Here is a tiny trained network, its code and every weight. The questions are about switching its units off for an input and a target symbol, where a switched-off unit gives its printed mean instead of its output.

import numpy as np


def w(rows, s, z=0):
    codes = np.array(rows[::2]) - 128.0
    scale = np.full(codes.shape[1], s)
    scale[-1] = z or s
    return codes * scale


def norm(h):
    return h / np.sqrt((h * h).mean(-1, keepdims=True) + 1e-5)


def f(y):
    return np.maximum(y, 0)


def softmax(a):
    e = np.exp(a - a.max(-1, keepdims=True))
    return e / e.sum(-1, keepdims=True)


def log_softmax(a):
    a = a - a.max(-1, keepdims=True)
    return a - np.log(np.exp(a).sum(-1, keepdims=True))


def net(x, mask):
    ids = ['βδζξπσψ'.index(c) for c in x.split()]
    T = len(ids)
    res = E[ids] + P[:T]
    r = norm(res)
    for j in range(2):
        rows = slice(3 * j, 3 * j + 3)
        q, k, v = (r @ M[0][rows].T for M in (Q, K, V))
        z = softmax(np.where(np.tri(T) > 0, q @ k.T / 3**0.5, -1e9)) @ v
        o = O[0][rows]
        res = res + np.where(mask[j], z, o[:, -1]) @ o[:, :-1]
    y = f(norm(res) @ A[0][:, :-1].T + A[0][:, -1])
    res = res + np.where(mask[2:6], y, B[0][:, -1]) @ B[0][:, :-1]
    return log_softmax(norm(res)[-1] @ U[:, :-1].T + U[:, -1])


Q, K, V, O, A, B = {}, {}, {}, {}, {}, {}
E = w([
[146,93,150,126,115,156,95],'β',
[117,80,166,155,182,128,60],'δ',
[161,105,123,151,170,250,124],'ζ',
[151,139,87,167,191,167,118],'ξ',
[168,73,224,32,208,204,195],'π',
[75,185,204,234,71,178,181],'σ',
[206,235,208,43,75,100,49],'ψ',
],0.018)
P = w([
[221,161,177,255,134,122,67],'0',
[182,160,166,214,160,134,109],'1',
[162,128,162,161,137,135,148],'2',
[78,108,121,127,134,116,151],'3',
[40,68,116,122,144,107,127],'4',
[26,54,106,78,181,134,74],'5',
],0.0072)
Q[0] = w([
[91,25,139,225,149,150,153],'h1',
[232,186,73,15,85,42,215],'h1',
[115,172,118,123,111,89,163],'h1',
[254,235,147,158,66,99,169],'h2',
[143,161,95,134,168,160,143],'h2',
[67,164,114,9,64,59,144],'h2',
],0.0094)
K[0] = w([
[122,165,187,47,126,131,185],'h1',
[184,142,139,217,102,135,64],'h1',
[207,122,151,123,148,171,97],'h1',
[174,155,120,158,85,113,79],'h2',
[128,144,192,77,113,106,123],'h2',
[124,98,151,120,106,174,8],'h2',
],0.012)
V[0] = w([
[88,157,100,180,71,44,159],'h1',
[130,8,46,181,156,105,124],'h1',
[109,72,130,245,80,181,173],'h1',
[185,172,162,59,40,227,171],'h2',
[172,155,2,251,202,141,165],'h2',
[171,185,116,128,151,49,157],'h2',
],0.0079)
O[0] = w([
[96,202,116,198,157,92,192,2],'h1',
[104,104,8,143,125,117,139,86],'h1',
[22,128,114,149,86,94,178,156],'h1',
[97,122,191,56,173,163,85,164],'h2',
[107,208,57,67,84,169,169,128],'h2',
[161,129,116,93,46,111,140,88],'h2',
],0.011,0.0081)
A[0] = w([
[254,237,223,63,8,110,64,211],'n1',
[127,105,119,77,87,171,170,253],'n2',
[179,118,211,102,162,131,157,190],'n3',
[93,192,155,143,100,206,140,99],'n4',
],0.0094,0.0023)
B[0] = w([
[151,164,196,203,158,183,127,254],'n1',
[189,205,113,189,163,94,160,184],'n2',
[217,245,212,167,165,93,135,246],'n3',
[66,36,192,145,126,77,118,178],'n4',
],0.012,0.0083)
U = w([
[169,229,144,165,176,119,127,97],'β',
[113,104,129,67,2,142,39,179],'δ',
[51,139,72,94,118,229,100,4],'ζ',
[155,85,55,207,98,73,128,54],'ξ',
[7,153,133,135,136,77,189,143],'π',
[137,119,104,57,114,87,163,168],'σ',
[107,245,26,76,118,133,154,248],'ψ',
],0.0077,0.0024)

Each question gives the input, a string of symbols that net reads in full, and the target symbol t.
The units are the heads (3 rows each of Q, K, V and O) and the neurons (one row each of A and B). Each row of codes is followed by its name. A weight is (code - 128) times the scale printed after its matrix; where a second scale follows, it is the last column's (O, A, B and U).
mask holds one flag per unit, heads first, then neurons. A switched-off unit (its flag False) gives its mean, the last column of its rows in O or B, instead of its output. The means were averaged over made-up inputs and are rounded, as every weight is.
A unit's drop is (log p(t) with every unit on - log p(t) with that unit switched off) / (log p(t) with every unit on - log p(t) with every unit switched off).
The circuit of an input: a set's keep is (log p(t) with only the set's units on - log p(t) with every unit switched off) / (log p(t) with every unit on - log p(t) with every unit switched off). Starting from all 6 units, units are removed one at a time, each time the one whose removal leaves the highest keep (on an exact tie, the one counted first), for as long as the keep stays at least 0.8.
units of the circuit, in order: the units of the circuit, biggest drop first
which heads matter: for each layer, one digit per head in row order, 1 if its drop is at least 0.15 and else 0, layers parted by /
drop when u is switched off: that unit's drop, to one decimal
input δ δ δ ζ ζ ζ, target ζ: units of the circuit, in order : h1, h2
input ψ σ δ β, target π: units of the circuit, in order : h1, n3, n1
input δ δ ξ δ ξ ζ, target ψ: units of the circuit, in order : h2
input δ δ δ δ ξ σ, target π: which heads matter : 00
input β ξ ξ σ β, target π: which heads matter : 10
input β β δ β, target ξ: units of the circuit, in order : h1, h2
input ξ δ ξ δ β, target ψ: units of the circuit, in order : h2, h1
input β δ δ δ β, target ξ: units of the circuit, in order : h2, h1
input ψ δ δ β ζ β, target ζ: units of the circuit, in order : h2, n3, h1
input β σ δ δ ζ, target ζ: units of the circuit, in order : n3, h1
input ζ δ ξ δ δ, target ψ: drop when h2 is switched off : 0.8
input ψ β ψ β ξ δ, target ψ: drop when n3 is switched off : 0.1
input ψ δ ξ ζ β δ, target ζ: drop when n3 is switched off : 0.3
input ψ π ξ δ δ, target δ: units of the circuit, in order : h1
